Below are the code and all the weights of a small trained network. Each question names an input and a class and asks about switching units off, where a switched-off unit gives its printed mean instead of its output.

import numpy as np


def w(rows, s, z=0):
    codes = np.array(rows[::2]) - 128.0
    scale = np.full(codes.shape[1], s)
    scale[-1] = z or s
    return codes * scale


def norm(h):
    return h / np.sqrt((h * h).mean(-1, keepdims=True) + 1e-5)


def f(y):
    return np.maximum(y, 0)


def log_softmax(a):
    a = a - a.max(-1, keepdims=True)
    return a - np.log(np.exp(a).sum(-1, keepdims=True))


def net(x, mask):
    res = np.array(x, float).reshape(1, 3) / 4 @ E
    u = 0
    for l in range(3):
        y = f(norm(res) @ A[l][:, :-1].T + A[l][:, -1])
        res = res + np.where(mask[u : u + 8], y, B[l][:, -1]) @ B[l][:, :-1]
        u += 8
    return log_softmax(norm(res)[-1] @ U[:, :-1].T + U[:, -1])


A, B = {}, {}
E = w([
[249,109,171,154,71],'x0',
[127,115,129,133,129],'x1',
[92,139,181,230,114],'x2',
],0.0017)
A[0] = w([
[126,119,116,198,42,134],'0.n0',
[150,122,163,35,132,147],'0.n1',
[250,58,128,156,119,215],'0.n2',
[203,31,194,174,88,230],'0.n3',
[108,91,114,186,135,180],'0.n4',
[51,143,59,92,229,190],'0.n5',
[219,85,57,15,204,204],'0.n6',
[106,148,153,187,102,251],'0.n7',
],0.0017,0.0011)
B[0] = w([
[114,133,94,146,189,169],'0.n0',
[114,167,109,229,131,177],'0.n1',
[63,192,110,81,121,234],'0.n2',
[75,168,133,76,140,236],'0.n3',
[149,113,157,133,206,168],'0.n4',
[170,145,194,85,85,253],'0.n5',
[125,199,129,251,155,254],'0.n6',
[177,111,90,92,203,205],'0.n7',
],0.0021,0.0019)
A[1] = w([
[216,130,118,158,106,252],'1.n0',
[100,144,95,164,160,109],'1.n1',
[183,115,45,5,134,151],'1.n2',
[62,110,180,159,148,128],'1.n3',
[106,137,83,167,156,121],'1.n4',
[155,218,111,173,141,149],'1.n5',
[91,132,134,108,194,139],'1.n6',
[213,137,159,164,39,116],'1.n7',
],0.0027,0.0011)
B[1] = w([
[26,112,95,79,132,245],'1.n0',
[176,148,84,37,92,187],'1.n1',
[164,144,32,255,201,242],'1.n2',
[216,93,81,135,144,205],'1.n3',
[131,77,163,58,61,180],'1.n4',
[183,58,156,72,203,254],'1.n5',
[153,132,181,95,105,226],'1.n6',
[59,72,99,50,103,229],'1.n7',
],0.0018)
A[2] = w([
[4,125,127,137,123,171],'2.n0',
[77,175,106,99,91,174],'2.n1',
[195,115,119,109,47,194],'2.n2',
[178,87,171,140,68,221],'2.n3',
[116,149,165,88,172,255],'2.n4',
[131,117,170,232,140,144],'2.n5',
[199,181,88,86,178,226],'2.n6',
[91,193,129,88,111,168],'2.n7',
],0.0032,0.00084)
B[2] = w([
[213,138,75,56,62,182],'2.n0',
[142,61,127,82,98,167],'2.n1',
[4,118,74,23,141,162],'2.n2',
[100,136,78,71,126,159],'2.n3',
[187,72,145,137,96,216],'2.n4',
[167,149,21,97,200,166],'2.n5',
[118,91,184,174,140,252],'2.n6',
[157,66,157,109,87,179],'2.n7',
],0.0023,0.0032)
U = w([
[180,52,139,105,166,199],'0',
[63,112,74,19,51,161],'1',
[159,173,28,212,225,151],'2',
[153,106,231,197,93,102],'3',
[36,229,188,254,29,3],'4',
[40,215,164,232,41,17],'5',
[27,212,184,237,27,3],'6',
[62,244,191,241,34,2],'7',
],0.0065,0.0055)

Each question gives the input, the list of numbers given to net, and the class t.
The units are the neurons (one row each of A and B). Each row of codes is followed by its name. A weight is (code - 128) times the scale printed after its matrix; where a second scale follows, it is the last column's (A, B and U).
mask holds one flag per neuron, layer by layer. A switched-off neuron (its flag False) gives its mean, the last column of its row in B, instead of its output. The means were averaged over made-up inputs and are rounded, as every weight is.
A unit's drop is (log p(t) with every unit on - log p(t) with that unit switched off) / (log p(t) with every unit on - log p(t) with every unit switched off).
unit that matters most: the unit with the biggest drop
k most important neurons: the k neurons with the biggest drops, biggest first
k most important neurons of layer l: the k neurons of layer l with the biggest drops, biggest first
drop when u is switched off: that unit's drop, to one decimal
input [3,-2,-8], class 2: unit that matters most : 1.n2
input [3,1,4], class 2: 3 most important neurons of layer 0 : [0.n5, 0.n0, 0.n4]
input [-7,3,6], class 1: 2 most important neurons : [2.n0, 1.n2]
input [-5,-3,5], class 1: 2 most important neurons of layer 1 : [1.n2, 1.n5]
input [-3,0,-2], class 3: 2 most important neurons of layer 1 : [1.n0, 1.n7]
input [4,1,1], class 1: 3 most important neurons of layer 1 : [1.n7, 1.n2, 1.n0]
input [-3,8,5], class 0: 2 most important neurons : [1.n2, 0.n6]
input [-3,8,3], class 0: 2 most important neurons : [1.n2, 0.n6]
input [-8,2,8], class 1: 2 most important neurons of layer 0 : [0.n6, 0.n1]
input [-4,8,5], class 0: 2 most important neurons : [1.n2, 0.n6]
input [-7,-6,5], class 1: 2 most important neurons : [2.n0, 2.n6]
input [-1,-4,-5], class 2: 2 most important neurons of layer 1 : [1.n2, 1.n7]
input [1,2,0], class 3: 2 most important neurons : [1.n0, 1.n7]
input [7,-3,-4], class 1: unit that matters most : 2.n2
input [2,-2,0], class 3: 2 most important neurons of layer 2 : [2.n6, 2.n5]
input [5,-4,-6], class 2: 2 most important neurons : [1.n2, 0.n5]
input [-8,-5,6], class 1: 2 most important neurons of layer 2 : [2.n0, 2.n6]
input [8,7,6], class 1: 2 most important neurons of layer 1 : [1.n7, 1.n2]
input [1,-2,8], class 2: drop when 2.n5 is switched off : 0.4
input [3,-6,8], class 2: drop when 2.n1 is switched off : 0.0
input [-2,3,0], class 3: drop when 1.n0 is switched off : 0.2
